Below is a small trained network, with its code and all its weights. Each question gives an input and a target symbol and asks what happens when units are switched off, that is, made to give their printed mean instead of their output.

import numpy as np


def w(rows, s, z=0):
    codes = np.array(rows[::2]) - 128.0
    scale = np.full(codes.shape[1], s)
    scale[-1] = z or s
    return codes * scale


def f(y):
    return y / 2 * (1 + np.tanh(0.7978845608 * (y + 0.044715 * y**3)))


def softmax(a):
    e = np.exp(a - a.max(-1, keepdims=True))
    return e / e.sum(-1, keepdims=True)


def log_softmax(a):
    a = a - a.max(-1, keepdims=True)
    return a - np.log(np.exp(a).sum(-1, keepdims=True))


def net(x, mask):
    ids = ['ΔΞΩαβεζηθλμπσ'.index(c) for c in x.split()]
    T = len(ids)
    res = E[ids] + P[:T]
    q, k, v = (res @ M[0].T for M in (Q, K, V))
    z = softmax(np.where(np.tri(T) > 0, q @ k.T / 3**0.5, -1e9)) @ v
    res = res + np.where(mask[0], z, O[0][:, -1]) @ O[0][:, :-1]
    y = f(res @ A[0][:, :-1].T + A[0][:, -1])
    res = res + np.where(mask[1:13], y, B[0][:, -1]) @ B[0][:, :-1]
    return log_softmax(res[-1] @ U[:, :-1].T + U[:, -1])


Q, K, V, O, A, B = {}, {}, {}, {}, {}, {}
E = w([
[85,131,128,175,196],'Δ',
[110,128,138,125,193],'Ξ',
[50,176,117,67,80],'Ω',
[144,153,195,176,220],'α',
[111,100,50,89,193],'β',
[68,111,116,60,204],'ε',
[111,144,226,85,67],'ζ',
[185,120,75,162,196],'η',
[170,121,158,47,214],'θ',
[255,197,198,204,177],'λ',
[55,182,5,43,88],'μ',
[172,212,29,141,63],'π',
[244,212,186,137,75],'σ',
],0.0087)
P = w([
[128,63,132,161,132],'0',
[124,108,129,153,134],'1',
[117,178,124,142,155],'2',
[171,150,123,88,165],'3',
[117,121,136,139,117],'4',
[111,215,124,126,149],'5',
[170,148,129,74,149],'6',
[112,122,137,133,100],'7',
[105,233,127,116,137],'8',
[175,148,128,64,134],'9',
[114,122,138,132,79],'10',
[100,244,121,109,119],'11',
[177,143,127,62,131],'12',
[116,120,139,132,79],'13',
],0.011)
Q[0] = w([
[105,19,158,149,89],'h1',
[123,2,141,145,115],'h1',
[91,229,99,95,116],'h1',
],0.015)
K[0] = w([
[117,63,120,153,202],'h1',
[117,95,116,158,213],'h1',
[117,130,113,72,8],'h1',
],0.017)
V[0] = w([
[94,129,74,81,245],'h1',
[68,99,222,96,193],'h1',
[39,97,46,90,82],'h1',
],0.011)
O[0] = w([
[128,22,105,162,206,208],'h1',
[80,51,184,133,143,162],'h1',
[83,203,98,111,250,2],'h1',
],0.011,0.004)
A[0] = w([
[2,126,161,236,100,115],'n1',
[131,129,126,120,123,153],'n2',
[151,153,153,101,95,205],'n3',
[67,125,99,128,208,209],'n4',
[170,78,198,194,125,69],'n5',
[36,32,101,88,141,26],'n6',
[119,130,123,123,121,243],'n7',
[115,186,48,108,158,147],'n8',
[19,136,212,139,142,250],'n9',
[49,97,50,254,91,115],'n10',
[68,128,203,129,130,204],'n11',
[194,67,169,138,143,252],'n12',
],0.0093,0.0032)
B[0] = w([
[31,211,162,198,93,149],'n1',
[137,123,131,133,127,133],'n2',
[155,113,147,155,97,166],'n3',
[58,70,85,123,90,183],'n4',
[143,192,142,170,214,203],'n5',
[133,148,74,52,3,190],'n6',
[154,105,132,113,117,149],'n7',
[134,154,97,109,195,164],'n8',
[41,166,189,70,144,174],'n9',
[107,139,1,252,74,145],'n10',
[102,145,212,81,140,161],'n11',
[159,98,145,140,177,255],'n12',
],0.0084,0.0093)
U = w([
[51,153,98,237,74,150],'Δ',
[97,116,134,141,106,123],'Ξ',
[67,183,158,60,152,73],'Ω',
[110,169,222,217,215,69],'α',
[128,61,24,124,58,89],'β',
[67,83,117,38,51,95],'ε',
[90,193,240,59,113,72],'ζ',
[185,61,38,230,152,126],'η',
[186,19,175,19,177,252],'θ',
[211,135,162,189,167,80],'λ',
[103,141,61,110,204,57],'μ',
[191,225,77,121,156,136],'π',
[172,159,135,99,2,201],'σ',
],0.0054,0.0043)

Each question gives the input, a string of symbols that net reads in full, and the target symbol t.
The units are the heads (3 rows each of Q, K, V and O) and the neurons (one row each of A and B). Each row of codes is followed by its name. A weight is (code - 128) times the scale printed after its matrix; where a second scale follows, it is the last column's (O, A, B and U).
mask holds one flag per unit, heads first, then neurons. A switched-off unit (its flag False) gives its mean, the last column of its rows in O or B, instead of its output. The means were averaged over made-up inputs and are rounded, as every weight is.
A unit's drop is (log p(t) with every unit on - log p(t) with that unit switched off) / (log p(t) with every unit on - log p(t) with every unit switched off).
The circuit of an input: a set's keep is (log p(t) with only the set's units on - log p(t) with every unit switched off) / (log p(t) with every unit on - log p(t) with every unit switched off). Starting from the 12 units with the biggest drops (on a tie, the unit counted first), units are removed one at a time, each time the one whose removal leaves the highest keep (on an exact tie, the one counted first), for as long as the keep stays at least 0.8.
units of the circuit, in order: the units of the circuit, biggest drop first
unit that matters most: the unit with the biggest drop
top k neurons: the k neurons with the biggest drops, biggest first
drop of u: that unit's drop, to one decimal
input θ μ η η, target μ: units of the circuit, in order => (h1, n8)
input θ θ λ Δ Ξ θ θ Δ μ α θ Δ ε β, target β: unit that matters most => n6
input θ θ θ π ε θ α π η Δ θ θ β η, target η: units of the circuit, in order => (n10, h1, n9)
input α θ η ε η Δ, target Δ: units of the circuit, in order => (n10, h1, n1, n4)
input θ η β θ λ β η μ ε, target μ: top 2 neurons => (n8, n4)
input Δ θ ε η η θ α θ Δ θ ε, target ε: top 2 neurons => (n6, n9)
input θ α Δ η θ α θ α η μ η π σ α, target α: top 2 neurons => (n5, n6)
input ε Δ μ α, target μ: units of the circuit, in order => (h1, n4)
input θ ζ σ Ω θ α θ θ λ α ζ θ, target ζ: units of the circuit, in order => (h1, n9)
input θ β θ μ θ θ, target μ: units of the circuit, in order => (h1, n8)
input η α Ξ β Δ λ, target λ: top 2 neurons => (n5, n6)
input α β θ α θ Δ, target Δ: top 2 neurons => (n10, n1)
input Δ η Δ Ω Δ Ξ ε θ ζ θ θ Ω, target Ω: top 2 neurons => (n9, n8)
input β Δ Δ η θ Δ Ω Δ Δ θ β λ σ ζ, target ζ: top 3 neurons => (n9, n11, n1)
input β θ Ξ α π α θ σ Δ, target σ: top neuron => (n5)
input θ θ β θ Ω θ Δ θ η θ α θ, target Ω: top 2 neurons => (n9, n12)
input θ α ε λ, target λ: drop of h1 => 0.4
input λ θ Ω, target Ω: drop of n9 => 0.3
input η Δ α α θ α, target α: drop of n4 => 0.0
input α π θ ζ Ξ Δ Δ σ θ θ λ ε, target σ: drop of h1 => 1.0
input θ θ Ξ Δ Δ θ α η θ π α α, target π: top neuron => (n8)
